Below are the code and all the weights of a small trained network. Each question names an input and a class and asks about switching units off, where a switched-off unit gives its printed mean instead of its output.

import numpy as np


def w(rows, s, z=0):
    codes = np.array(rows[::2]) - 128.0
    scale = np.full(codes.shape[1], s)
    scale[-1] = z or s
    return codes * scale


def norm(h):
    return h / np.sqrt((h * h).mean(-1, keepdims=True) + 1e-5)


def f(y):
    return np.maximum(y, 0)


def log_softmax(a):
    a = a - a.max(-1, keepdims=True)
    return a - np.log(np.exp(a).sum(-1, keepdims=True))


def net(x, mask):
    res = np.array(x, float).reshape(1, 7) / 4 @ E
    u = 0
    for l in range(3):
        y = f(norm(res) @ A[l][:, :-1].T + A[l][:, -1])
        res = res + np.where(mask[u : u + 8], y, B[l][:, -1]) @ B[l][:, :-1]
        u += 8
    return log_softmax(norm(res)[-1] @ U[:, :-1].T + U[:, -1])


A, B = {}, {}
E = w([
[93,135,90,34,128,46,199],'x0',
[133,154,81,64,255,85,120],'x1',
[150,111,115,155,155,91,113],'x2',
[13,61,121,49,123,128,71],'x3',
[146,134,210,71,121,112,127],'x4',
[135,165,93,107,131,129,94],'x5',
[145,177,85,161,57,136,136],'x6',
],0.0071)
A[0] = w([
[180,115,230,59,69,101,36,160],'L0N1',
[210,151,206,60,163,182,158,217],'L0N2',
[86,205,193,164,92,254,94,248],'L0N3',
[117,134,115,121,211,146,152,69],'L0N4',
[61,66,86,58,186,139,94,102],'L0N5',
[103,72,154,36,144,183,61,173],'L0N6',
[98,112,170,98,93,100,226,77],'L0N7',
[191,230,74,103,102,90,169,99],'L0N8',
],0.0078,0.0018)
B[0] = w([
[8,127,18,188,192,124,251,213],'L0N1',
[100,64,118,152,134,92,197,213],'L0N2',
[142,136,139,225,9,123,107,254],'L0N3',
[73,131,78,206,212,89,57,174],'L0N4',
[58,192,61,134,211,175,62,231],'L0N5',
[14,181,87,78,183,35,151,224],'L0N6',
[253,102,120,100,79,217,144,190],'L0N7',
[78,161,42,144,174,146,174,218],'L0N8',
],0.0072,0.0058)
A[1] = w([
[181,129,97,190,195,144,154,130],'L1N1',
[238,207,19,150,208,71,91,129],'L1N2',
[116,19,122,95,169,177,144,90],'L1N3',
[87,59,70,40,206,45,215,163],'L1N4',
[237,191,183,55,137,194,34,2],'L1N5',
[171,135,218,87,51,124,106,159],'L1N6',
[90,72,192,220,231,148,70,95],'L1N7',
[153,137,149,116,254,29,71,125],'L1N8',
],0.007,0.0077)
B[1] = w([
[88,109,136,53,83,49,197,181],'L1N1',
[73,137,84,79,116,109,2,207],'L1N2',
[143,112,171,92,105,187,136,136],'L1N3',
[155,97,198,148,91,220,190,254],'L1N4',
[186,51,168,96,157,193,106,128],'L1N5',
[126,85,112,225,127,180,137,147],'L1N6',
[140,107,177,120,141,31,209,163],'L1N7',
[62,33,118,158,77,40,66,184],'L1N8',
],0.0082,0.009)
A[2] = w([
[29,46,205,162,169,115,57,72],'L2N1',
[134,93,177,178,254,65,99,107],'L2N2',
[153,166,171,160,30,209,114,251],'L2N3',
[185,141,153,133,8,79,161,229],'L2N4',
[138,189,20,112,116,77,112,142],'L2N5',
[202,108,75,101,83,135,168,124],'L2N6',
[40,158,75,97,36,85,167,48],'L2N7',
[187,134,144,201,75,123,128,82],'L2N8',
],0.0081,0.0014)
B[2] = w([
[113,113,96,87,128,73,151,220],'L2N1',
[99,109,102,132,116,38,143,174],'L2N2',
[162,73,161,153,148,93,95,213],'L2N3',
[136,112,75,131,175,141,70,212],'L2N4',
[92,129,166,147,217,134,124,196],'L2N5',
[159,184,161,137,156,112,62,164],'L2N6',
[139,152,112,117,253,133,112,253],'L2N7',
[123,81,103,101,142,183,101,191],'L2N8',
],0.011,0.0079)
U = w([
[185,199,115,91,159,180,120,92],'0',
[182,250,225,72,81,138,72,1],'1',
[241,74,125,215,86,209,46,187],'2',
[104,104,204,55,94,195,152,66],'3',
[187,145,182,62,52,150,179,63],'4',
[40,104,60,145,237,108,79,205],'5',
[163,141,121,133,139,177,231,93],'6',
[126,135,128,102,49,34,126,58],'7',
],0.013,0.0082)

Each question gives the input, the list of numbers given to net, and the class t.
The units are the neurons (one row each of A and B). Each row of codes is followed by its name. A weight is (code - 128) times the scale printed after its matrix; where a second scale follows, it is the last column's (A, B and U).
mask holds one flag per neuron, layer by layer. A switched-off neuron (its flag False) gives its mean, the last column of its row in B, instead of its output. The means were averaged over made-up inputs and are rounded, as every weight is.
A unit's drop is (log p(t) with every unit on - log p(t) with that unit switched off) / (log p(t) with every unit on - log p(t) with every unit switched off).
The circuit of an input: a set's keep is (log p(t) with only the set's units on - log p(t) with every unit switched off) / (log p(t) with every unit on - log p(t) with every unit switched off). Starting from the 12 units with the biggest drops (on a tie, the unit counted first), units are removed one at a time, each time the one whose removal leaves the highest keep (on an exact tie, the one counted first), for as long as the keep stays at least 0.8.
units of the circuit, in order: the units of the circuit, biggest drop first
most important unit: the unit with the biggest drop
k most important neurons: the k neurons with the biggest drops, biggest first
k most important neurons of layer l: the k neurons of layer l with the biggest drops, biggest first
drop of u: that unit's drop, to one decimal
input [0,-5,7,-3,4,-3,-2], class 6: units of the circuit, in order	L1N2, L1N8
input [8,2,3,-8,6,-2,2], class 6: units of the circuit, in order	L1N4
input [5,-2,7,6,7,-8,-3], class 3: units of the circuit, in order	L1N4, L0N7
input [-3,-1,6,1,3,-8,0], class 6: 2 most important neurons of layer 1	L1N2, L1N8
input [-2,-7,-3,4,4,0,3], class 2: 2 most important neurons of layer 0	L0N3, L0N5
input [2,-7,4,4,-2,-6,-3], class 3: 3 most important neurons of layer 0	L0N3, L0N7, L0N6
input [-2,-1,-8,-3,7,-8,-5], class 6: 2 most important neurons	L0N1, L0N2
input [0,-7,0,-3,8,7,3], class 2: 3 most important neurons	L0N3, L0N6, L1N2
input [-5,2,-1,-1,-5,-7,7], class 2: 2 most important neurons	L0N3, L0N6
input [-2,-6,-6,1,7,-5,1], class 2: 2 most important neurons of layer 0	L0N3, L0N7
input [7,-3,1,1,7,1,4], class 6: 2 most important neurons of layer 1	L1N4, L1N2
input [5,-3,1,1,6,0,6], class 6: 2 most important neurons	L0N1, L0N3
input [6,-3,4,2,8,-8,1], class 3: 3 most important neurons	L0N1, L0N3, L1N4
input [1,-2,7,0,5,2,0], class 6: most important neuron of layer 1	L1N4
input [3,-1,6,5,7,-7,8], class 6: 2 most important neurons of layer 0	L0N1, L0N3
input [7,-8,5,3,-5,-4,-6], class 2: drop of L0N7	0.3
input [-2,0,1,-4,3,-5,-7], class 7: drop of L1N2	-0.1
input [-6,1,3,-7,8,-2,-8], class 7: drop of L2N7	0.2
input [-6,4,-8,-2,1,-3,7], class 2: drop of L0N3	0.4
input [3,5,-7,-5,8,-7,7], class 6: most important unit	L0N2
